Below are the code and all the weights of a small trained network. Each question names an input and a target symbol and asks about switching units off, where a switched-off unit gives its printed mean instead of its output.

import numpy as np


def w(rows, s, z=0):
    codes = np.array(rows[::2]) - 128.0
    scale = np.full(codes.shape[1], s)
    scale[-1] = z or s
    return codes * scale


def f(y):
    return np.maximum(y, 0)


def softmax(a):
    e = np.exp(a - a.max(-1, keepdims=True))
    return e / e.sum(-1, keepdims=True)


def log_softmax(a):
    a = a - a.max(-1, keepdims=True)
    return a - np.log(np.exp(a).sum(-1, keepdims=True))


def net(x, mask):
    ids = ['ΓΘΩδεζηλμξπστψ'.index(c) for c in x.split()]
    T = len(ids)
    res = E[ids] + P[:T]
    u = 0
    for l in range(2):
        r = res
        for j in range(2):
            rows = slice(2 * j, 2 * j + 2)
            q, k, v = (r @ M[l][rows].T for M in (Q, K, V))
            z = softmax(np.where(np.tri(T) > 0, q @ k.T / 2**0.5, -1e9)) @ v
            o = O[l][rows]
            res = res + np.where(mask[u + j], z, o[:, -1]) @ o[:, :-1]
        u += 2
        y = f(res @ A[l][:, :-1].T + A[l][:, -1])
        res = res + np.where(mask[u : u + 4], y, B[l][:, -1]) @ B[l][:, :-1]
        u += 4
    return log_softmax(res[-1] @ U[:, :-1].T + U[:, -1])


Q, K, V, O, A, B = {}, {}, {}, {}, {}, {}
E = w([
[32,80,187,146],'Γ',
[74,143,7,110],'Θ',
[169,161,61,129],'Ω',
[168,45,135,86],'δ',
[133,140,195,155],'ε',
[102,22,140,134],'ζ',
[57,97,50,104],'η',
[167,75,207,106],'λ',
[140,168,135,206],'μ',
[84,107,87,204],'ξ',
[191,148,99,132],'π',
[109,70,135,122],'σ',
[161,104,190,125],'τ',
[108,216,113,46],'ψ',
],0.015)
P = w([
[65,101,118,101],'0',
[80,95,123,151],'1',
[104,100,136,175],'2',
[173,88,131,198],'3',
[203,91,123,210],'4',
[253,78,116,224],'5',
],0.004)
Q[0] = w([
[126,43,246,118],'L0H0',
[146,84,144,204],'L0H0',
[132,134,124,84],'L0H1',
[148,136,111,86],'L0H1',
],0.013)
K[0] = w([
[146,65,161,246],'L0H0',
[110,197,102,191],'L0H0',
[105,99,106,117],'L0H1',
[117,111,55,112],'L0H1',
],0.014)
V[0] = w([
[122,109,254,9],'L0H0',
[95,149,90,230],'L0H0',
[69,96,90,79],'L0H1',
[107,159,71,15],'L0H1',
],0.0063)
O[0] = w([
[62,133,254,102,5],'L0H0',
[159,137,16,216,220],'L0H0',
[86,109,144,74,154],'L0H1',
[150,128,152,28,79],'L0H1',
],0.0066,0.003)
A[0] = w([
[2,53,80,137,141],'L0N0',
[117,51,108,195,132],'L0N1',
[201,101,110,130,91],'L0N2',
[208,227,147,142,255],'L0N3',
],0.007,0.0071)
B[0] = w([
[188,52,123,144,234],'L0N0',
[76,82,128,152,249],'L0N1',
[78,110,109,167,155],'L0N2',
[1,122,87,151,254],'L0N3',
],0.0086,0.0059)
Q[1] = w([
[165,161,151,65],'L1H0',
[101,166,118,169],'L1H0',
[246,190,205,18],'L1H1',
[147,133,233,152],'L1H1',
],0.011)
K[1] = w([
[221,90,147,134],'L1H0',
[84,150,122,104],'L1H0',
[146,140,134,6],'L1H1',
[108,123,201,82],'L1H1',
],0.012)
V[1] = w([
[141,85,93,208],'L1H0',
[37,102,135,24],'L1H0',
[84,242,57,99],'L1H1',
[61,255,218,149],'L1H1',
],0.0079)
O[1] = w([
[149,103,152,222,215],'L1H0',
[181,123,168,5,160],'L1H0',
[238,195,1,172,95],'L1H1',
[155,172,195,243,2],'L1H1',
],0.0078,0.0082)
A[1] = w([
[131,89,208,59,221],'L1N0',
[196,106,112,183,155],'L1N1',
[67,184,254,173,2],'L1N2',
[194,132,227,123,144],'L1N3',
],0.0087,0.0044)
B[1] = w([
[194,138,167,163,249],'L1N0',
[168,166,163,139,201],'L1N1',
[8,210,111,139,164],'L1N2',
[158,199,119,2,161],'L1N3',
],0.012)
U = w([
[111,155,143,118,146],'Γ',
[189,122,7,47,2],'Θ',
[188,185,44,105,138],'Ω',
[244,165,143,222,179],'δ',
[176,107,160,126,185],'ε',
[13,11,90,135,171],'ζ',
[125,167,169,113,120],'η',
[148,142,117,111,132],'λ',
[155,160,83,117,179],'μ',
[142,94,103,62,158],'ξ',
[17,172,93,142,9],'π',
[76,90,197,152,89],'σ',
[158,52,204,159,47],'τ',
[255,139,140,88,202],'ψ',
],0.0059,0.0056)

Each question gives the input, a string of symbols that net reads in full, and the target symbol t.
The units are the heads (2 rows each of Q, K, V and O) and the neurons (one row each of A and B). Each row of codes is followed by its name. A weight is (code - 128) times the scale printed after its matrix; where a second scale follows, it is the last column's (O, A, B and U).
mask holds one flag per unit, layer by layer, with each layer's heads first. A switched-off unit (its flag False) gives its mean, the last column of its rows in O or B, instead of its output. The means were averaged over made-up inputs and are rounded, as every weight is.
A unit's drop is (log p(t) with every unit on - log p(t) with that unit switched off) / (log p(t) with every unit on - log p(t) with every unit switched off).
The circuit of an input: a set's keep is (log p(t) with only the set's units on - log p(t) with every unit switched off) / (log p(t) with every unit on - log p(t) with every unit switched off). Starting from all 12 units, units are removed one at a time, each time the one whose removal leaves the highest keep (on an exact tie, the one counted first), for as long as the keep stays at least 0.8.
units of the circuit, in order: the units of the circuit, biggest drop first
most important unit: the unit with the biggest drop
top k neurons: the k neurons with the biggest drops, biggest first
k most important neurons of layer l: the k neurons of layer l with the biggest drops, biggest first
which heads matter: for each layer, one digit per head in row order, 1 if its drop is at least 0.15 and else 0, layers parted by /
input Ω ξ σ, target ζ: which heads matter -> 10 / 01
input μ Γ Θ ε ζ Γ, target δ: units of the circuit, in order -> [L0N3 L1H1 L0H1 L0N0]
input ε η Γ, target σ: most important unit -> L1H1
input μ μ ξ Γ ζ Γ, target ζ: top 4 neurons -> [L0N1 L1N0 L0N0 L1N3]
input η π η μ τ τ, target δ: units of the circuit, in order -> [L1H1 L0N0 L0N3 L1H0]
input Ω μ Ω λ ζ λ, target δ: units of the circuit, in order -> [L0N3 L1H1 L0H1 L1H0]
input Γ Θ π λ, target η: which heads matter -> 10 / 01
input μ η μ ξ μ ε, target δ: top 2 neurons -> [L0N3 L1N1]
input ξ ξ Γ Θ Θ, target ζ: top 2 neurons -> [L0N0 L1N0]
input ε σ ξ Θ, target ζ: 2 most important neurons of layer 0 -> [L0N0 L0N1]
input Θ μ μ Θ π Ω, target δ: which heads matter -> 00 / 11
input Θ Γ λ δ ε, target π: top 2 neurons -> [L1N2 L0N3]
input ξ μ ξ ζ, target ζ: which heads matter -> 10 / 01
input μ λ Ω π, target δ: units of the circuit, in order -> [L1H1 L1H0 L0H1]
input δ ψ Θ Θ λ, target ψ: units of the circuit, in order -> [L1H0 L1N3 L1N0 L0H0]
input λ ζ μ, target δ: which heads matter -> 10 / 11
input Θ λ Ω Ω μ ε, target δ: units of the circuit, in order -> [L1H1 L0N3 L1H0 L0N0]
input λ ζ λ ζ, target τ: top 2 neurons -> [L1N0 L0N0]
input Θ ξ π Θ η, target ζ: which heads matter -> 10 / 11
input ξ Θ η ζ δ, target ζ: which heads matter -> 10 / 11
input τ Ω ζ ζ Γ, target σ: top 2 neurons -> [L1N0 L1N2]
input τ μ τ δ, target δ: top 2 neurons -> [L0N3 L1N1]
input ψ ξ ξ, target ψ: which heads matter -> 11 / 10
input μ μ Ω, target δ: units of the circuit, in order -> [L1H1 L1H0 L0H1]
input ξ δ μ σ, target δ: most important unit -> L0N3
input ξ Ω ξ μ, target δ: which heads matter -> 11 / 11
input ζ ζ τ μ ξ σ, target ζ: 2 most important neurons of layer 0 -> [L0N1 L0N0]
input Θ ε δ Γ ε ζ, target τ: 2 most important neurons of layer 0 -> [L0N1 L0N0]
input ξ ξ ξ δ, target ζ: top 2 neurons -> [L0N0 L1N0]
input ξ λ ξ, target ζ: which heads matter -> 00 / 01
